Below is a small trained network, with its code and all its weights. Each question gives an input and a target symbol and asks what happens when units are switched off, that is, made to give their printed mean instead of their output.

import numpy as np


def w(rows, s, z=0):
    codes = np.array(rows[::2]) - 128.0
    scale = np.full(codes.shape[1], s)
    scale[-1] = z or s
    return codes * scale


def norm(h):
    return h / np.sqrt((h * h).mean(-1, keepdims=True) + 1e-5)


def f(y):
    return y / 2 * (1 + np.tanh(0.7978845608 * (y + 0.044715 * y**3)))


def softmax(a):
    e = np.exp(a - a.max(-1, keepdims=True))
    return e / e.sum(-1, keepdims=True)


def log_softmax(a):
    a = a - a.max(-1, keepdims=True)
    return a - np.log(np.exp(a).sum(-1, keepdims=True))


def net(x, mask):
    ids = ['αγδεηθλμξπστφψω'.index(c) for c in x.split()]
    T = len(ids)
    res = E[ids] + P[:T]
    r = norm(res)
    for j in range(2):
        rows = slice(4 * j, 4 * j + 4)
        q, k, v = (r @ M[0][rows].T for M in (Q, K, V))
        z = softmax(np.where(np.tri(T) > 0, q @ k.T / 4**0.5, -1e9)) @ v
        o = O[0][rows]
        res = res + np.where(mask[j], z, o[:, -1]) @ o[:, :-1]
    y = f(norm(res) @ A[0][:, :-1].T + A[0][:, -1])
    res = res + np.where(mask[2:6], y, B[0][:, -1]) @ B[0][:, :-1]
    return log_softmax(norm(res)[-1] @ U[:, :-1].T + U[:, -1])


Q, K, V, O, A, B = {}, {}, {}, {}, {}, {}
E = w([
[183,99,145,131,156,117,85,195,70,161,214,114],'α',
[148,61,64,145,126,83,147,182,249,74,145,123],'γ',
[215,182,75,44,32,178,136,90,150,162,112,99],'δ',
[78,179,169,189,148,89,120,225,131,84,42,89],'ε',
[164,135,58,108,172,88,139,166,139,64,110,146],'η',
[72,165,204,41,83,47,28,81,160,152,23,249],'θ',
[130,200,95,109,219,163,137,70,106,116,157,108],'λ',
[182,118,112,183,101,178,110,97,66,207,141,102],'μ',
[144,46,132,184,43,151,150,134,131,222,137,118],'ξ',
[100,118,109,118,138,223,123,88,71,188,98,112],'π',
[39,180,200,44,145,170,177,155,80,125,112,140],'σ',
[109,137,117,179,154,193,72,126,172,79,139,65],'τ',
[66,121,146,111,207,51,151,118,210,213,170,57],'φ',
[108,62,133,112,127,162,65,148,134,92,47,75],'ψ',
[152,26,135,99,131,161,149,154,176,90,164,124],'ω',
],0.017)
P = w([
[29,107,40,65,81,123,27,143,110,203,139,97],'0',
[152,209,36,137,174,196,115,219,151,193,114,173],'1',
[146,179,1,174,146,132,200,221,62,137,116,46],'2',
[90,96,125,86,105,119,75,118,121,156,122,98],'3',
[184,173,108,167,190,200,140,169,171,190,73,177],'4',
[185,132,66,191,165,133,227,175,103,111,58,61],'5',
[150,98,216,112,125,116,82,88,111,137,130,103],'6',
[237,161,229,188,217,219,125,140,178,198,60,179],'7',
[239,128,165,207,185,151,222,142,112,99,38,59],'8',
],0.0094)
Q[0] = w([
[93,175,123,204,83,189,185,165,114,75,149,68],'H1',
[45,125,159,151,106,148,71,82,138,128,129,248],'H1',
[69,85,115,119,82,73,157,42,53,51,185,76],'H1',
[114,118,96,140,111,126,95,90,151,95,192,215],'H1',
[45,167,137,138,62,16,11,20,132,103,158,254],'H2',
[87,86,83,145,92,137,230,140,31,82,175,5],'H2',
[138,154,118,86,121,74,169,138,157,97,96,111],'H2',
[96,149,107,138,141,175,127,177,166,177,142,195],'H2',
],0.016)
K[0] = w([
[91,87,169,156,127,193,142,128,154,112,114,90],'H1',
[58,186,81,114,112,124,152,196,116,169,125,140],'H1',
[97,116,78,88,170,141,163,134,114,137,179,13],'H1',
[80,126,56,150,154,99,118,136,151,156,138,142],'H1',
[98,146,2,108,88,137,107,175,100,114,170,181],'H2',
[118,36,174,118,168,221,142,91,117,87,146,133],'H2',
[168,134,118,83,101,133,144,95,162,105,110,125],'H2',
[108,154,113,154,182,99,133,159,166,153,95,136],'H2',
],0.02)
V[0] = w([
[179,68,103,73,118,44,156,118,100,177,134,224],'H1',
[141,194,108,166,135,34,55,103,116,172,59,92],'H1',
[110,149,180,66,131,53,95,163,179,104,119,98],'H1',
[160,110,178,128,57,136,104,195,50,92,24,148],'H1',
[87,145,143,212,13,162,123,192,65,74,63,182],'H2',
[109,139,161,77,93,66,205,159,177,169,157,117],'H2',
[77,151,101,132,184,197,153,61,69,107,141,170],'H2',
[128,4,113,97,94,226,136,116,102,117,202,207],'H2',
],0.014)
O[0] = w([
[138,90,121,176,182,122,69,103,95,103,104,130,75],'H1',
[106,103,115,114,179,125,188,60,184,156,92,152,193],'H1',
[70,126,128,141,148,177,152,123,132,74,156,212,103],'H1',
[74,100,2,113,97,126,154,153,106,147,85,112,254],'H1',
[139,152,200,166,192,113,144,196,100,152,113,183,129],'H2',
[144,113,117,180,20,100,80,90,161,167,104,151,37],'H2',
[151,141,142,80,138,156,136,65,54,99,112,172,35],'H2',
[146,52,97,26,161,129,205,145,160,103,170,216,92],'H2',
],0.011,0.008)
A[0] = w([
[7,123,173,156,104,75,145,101,101,137,230,131,4],'N1',
[126,51,151,94,67,88,201,88,90,152,183,170,148],'N2',
[193,159,114,173,134,146,218,161,93,139,87,144,94],'N3',
[223,132,95,229,119,139,209,134,113,140,106,113,69],'N4',
],0.019,0.0029)
B[0] = w([
[208,142,39,66,170,1,166,183,95,122,122,162,133],'N1',
[133,188,171,198,110,146,96,136,101,101,98,99,186],'N2',
[132,69,151,197,74,73,135,67,152,91,123,134,244],'N3',
[111,190,126,61,172,141,108,169,128,120,156,179,229],'N4',
],0.018,0.011)
U = w([
[71,32,160,44,158,199,99,175,84,226,133,133,254],'α',
[111,94,205,121,91,191,100,128,224,60,141,176,135],'γ',
[133,214,120,42,126,179,153,149,151,168,153,174,147],'δ',
[147,196,181,226,128,203,136,176,126,174,75,147,147],'ε',
[102,242,69,103,155,79,105,157,62,27,98,153,19],'η',
[93,95,108,183,181,209,85,57,152,116,116,221,188],'θ',
[95,181,105,93,142,202,136,83,4,96,104,108,120],'λ',
[154,128,130,103,184,2,135,55,140,147,131,94,56],'μ',
[170,67,151,133,98,55,103,164,175,132,123,216,112],'ξ',
[221,90,132,170,146,133,163,65,58,104,62,131,151],'π',
[35,115,222,46,44,54,72,88,71,93,81,214,205],'σ',
[112,186,213,129,137,160,181,58,177,88,182,97,146],'τ',
[115,103,102,146,45,151,100,57,141,179,139,81,161],'φ',
[103,140,43,184,106,110,251,164,110,127,95,133,55],'ψ',
[152,118,90,166,96,179,103,185,54,36,164,111,96],'ω',
],0.007,0.0041)

Each question gives the input, a string of symbols that net reads in full, and the target symbol t.
The units are the heads (4 rows each of Q, K, V and O) and the neurons (one row each of A and B). Each row of codes is followed by its name. A weight is (code - 128) times the scale printed after its matrix; where a second scale follows, it is the last column's (O, A, B and U).
mask holds one flag per unit, heads first, then neurons. A switched-off unit (its flag False) gives its mean, the last column of its rows in O or B, instead of its output. The means were averaged over made-up inputs and are rounded, as every weight is.
A unit's drop is (log p(t) with every unit on - log p(t) with that unit switched off) / (log p(t) with every unit on - log p(t) with every unit switched off).
The circuit of an input: a set's keep is (log p(t) with only the set's units on - log p(t) with every unit switched off) / (log p(t) with every unit on - log p(t) with every unit switched off). Starting from all 6 units, units are removed one at a time, each time the one whose removal leaves the highest keep (on an exact tie, the one counted first), for as long as the keep stays at least 0.8.
units of the circuit, in order: the units of the circuit, biggest drop first
most important unit: the unit with the biggest drop
k most important neurons: the k neurons with the biggest drops, biggest first
which heads matter: for each layer, one digit per head in row order, 1 if its drop is at least 0.15 and else 0, layers parted by /
input τ η λ ψ δ τ δ δ ξ, target ξ: most important unit -> N3
input ψ δ σ ψ θ η ψ ξ, target θ: which heads matter -> 10
input δ ψ ψ ψ ε π α σ ξ, target σ: which heads matter -> 01
input π ξ ψ α ψ ε γ λ, target ε: which heads matter -> 01
input η δ ψ δ δ δ τ φ, target φ: which heads matter -> 01
input π μ δ θ δ δ, target θ: which heads matter -> 10
input π ψ μ ψ δ η τ, target δ: units of the circuit, in order -> H1, N3
input δ η ε δ φ λ, target φ: which heads matter -> 01
input δ σ η α, target ω: units of the circuit, in order -> N2, H2, N3, H1
input δ σ α, target σ: units of the circuit, in order -> H2, N3
input δ δ η ε, target ψ: units of the circuit, in order -> H1, N4
input τ ε δ δ δ δ σ ξ ω, target ω: which heads matter -> 10
input δ η δ τ η λ ψ, target α: units of the circuit, in order -> N3, N2
input α τ ψ γ δ δ ω ψ ξ, target ω: units of the circuit, in order -> H1
input η η μ, target μ: 2 most important neurons -> N3, N4
input τ ψ π ε φ τ μ, target π: units of the circuit, in order -> H2, N2, H1
input δ δ λ δ ξ ε, target ξ: units of the circuit, in order -> H2, N3
input π ψ δ α ψ δ ψ π, target π: 2 most important neurons -> N3, N4
input τ μ η, target τ: which heads matter -> 10
input δ φ δ θ η η π π α, target π: which heads matter -> 01
input π η η σ, target η: units of the circuit, in order -> N1
input δ ω ξ α δ ε, target ε: which heads matter -> 01
input π ε δ ξ, target ε: which heads matter -> 00
input θ σ δ ψ θ, target θ: which heads matter -> 10
input ψ φ α τ γ ξ, target τ: which heads matter -> 11
input σ δ ε α η π ε ψ ε, target ψ: 2 most important neurons -> N3, N2
input δ α θ σ, target η: most important neuron -> N1
